Below is a small trained network, with its code and all its weights. Each question gives an input and a class and asks what happens when units are switched off, that is, made to give their printed mean instead of their output.

import numpy as np


def w(rows, s, z=0):
    codes = np.array(rows[::2]) - 128.0
    scale = np.full(codes.shape[1], s)
    scale[-1] = z or s
    return codes * scale


def norm(h):
    return h / np.sqrt((h * h).mean(-1, keepdims=True) + 1e-5)


def f(y):
    return np.maximum(y, 0)


def log_softmax(a):
    a = a - a.max(-1, keepdims=True)
    return a - np.log(np.exp(a).sum(-1, keepdims=True))


def net(x, mask):
    res = np.array(x, float).reshape(1, 4) / 4 @ E
    u = 0
    for l in range(2):
        y = f(norm(res) @ A[l][:, :-1].T + A[l][:, -1])
        res = res + np.where(mask[u : u + 3], y, B[l][:, -1]) @ B[l][:, :-1]
        u += 3
    return log_softmax(norm(res)[-1] @ U[:, :-1].T + U[:, -1])


A, B = {}, {}
E = w([
[194,145,8,108,85,87,114,96,155,134],'x0',
[151,60,160,157,53,55,137,130,143,33],'x1',
[122,128,127,126,144,122,116,134,127,126],'x2',
[127,131,128,127,137,121,129,128,133,127],'x3',
],0.016)
A[0] = w([
[118,205,130,96,215,237,129,118,128,250,133],'L0N1',
[129,197,20,91,192,212,129,117,128,253,8],'L0N2',
[158,158,14,114,118,99,128,110,150,139,2],'L0N3',
],0.033,0.0043)
B[0] = w([
[99,89,106,37,113,91,29,252,142,146,253],'L0N1',
[159,181,160,211,155,179,212,10,117,113,247],'L0N2',
[134,111,74,112,102,80,128,129,131,135,193],'L0N3',
],0.029,0.056)
A[1] = w([
[114,141,145,122,162,132,132,122,133,148,112],'L1N1',
[131,174,151,173,168,179,175,52,108,144,130],'L1N2',
[103,124,253,149,148,163,128,136,112,109,252],'L1N3',
],0.057,0.0014)
B[1] = w([
[89,110,37,121,77,82,77,124,60,148,152],'L1N1',
[167,253,162,198,176,212,16,54,63,85,252],'L1N2',
[42,10,162,158,155,130,244,190,124,139,229],'L1N3',
],0.018,0.031)
U = w([
[59,122,127,57,180,172,37,247,112,180,168],'0',
[167,94,71,125,59,33,142,109,144,95,179],'1',
[166,241,116,170,163,186,63,53,84,129,192],'2',
[140,144,187,91,117,171,136,110,182,118,47],'3',
[184,155,196,126,130,171,165,139,181,147,3],'4',
[62,32,182,168,145,135,226,177,123,124,162],'5',
],0.013,0.0058)

Each question gives the input, the list of numbers given to net, and the class t.
The units are the neurons (one row each of A and B). Each row of codes is followed by its name. A weight is (code - 128) times the scale printed after its matrix; where a second scale follows, it is the last column's (A, B and U).
mask holds one flag per neuron, layer by layer. A switched-off neuron (its flag False) gives its mean, the last column of its row in B, instead of its output. The means were averaged over made-up inputs and are rounded, as every weight is.
A unit's drop is (log p(t) with every unit on - log p(t) with that unit switched off) / (log p(t) with every unit on - log p(t) with every unit switched off).
The circuit of an input: a set's keep is (log p(t) with only the set's units on - log p(t) with every unit switched off) / (log p(t) with every unit on - log p(t) with every unit switched off). Starting from all 6 units, units are removed one at a time, each time the one whose removal leaves the highest keep (on an exact tie, the one counted first), for as long as the keep stays at least 0.8.
units of the circuit, in order: the units of the circuit, biggest drop first
k most important neurons: the k neurons with the biggest drops, biggest first
k most important neurons of layer l: the k neurons of layer l with the biggest drops, biggest first
drop when u is switched off: that unit's drop, to one decimal
input [-1,3,-7,-2], class 5: 2 most important neurons of layer 0 : [L0N2, L0N1]
input [0,2,3,5], class 5: units of the circuit, in order : [L0N2, L0N1, L1N2]
input [1,7,-8,5], class 1: 4 most important neurons : [L0N2, L1N2, L1N3, L0N1]
input [3,6,3,5], class 1: 4 most important neurons : [L0N2, L1N2, L0N1, L1N3]
input [2,2,3,4], class 1: units of the circuit, in order : [L0N2, L0N1, L1N2]
input [-8,6,-7,-8], class 5: most important neuron : [L0N2]
input [4,5,2,2], class 1: 3 most important neurons : [L0N2, L0N1, L1N2]
input [6,1,-4,4], class 1: 2 most important neurons : [L0N3, L0N2]
input [-2,2,1,7], class 5: 2 most important neurons of layer 0 : [L0N2, L0N1]
input [7,5,5,-2], class 1: 2 most important neurons : [L0N2, L0N1]
input [-4,8,-2,-1], class 5: drop when L0N1 is switched off : 2.0
input [-8,5,-5,4], class 5: drop when L0N1 is switched off : 2.2
input [0,-1,5,6], class 0: drop when L1N2 is switched off : 0.3
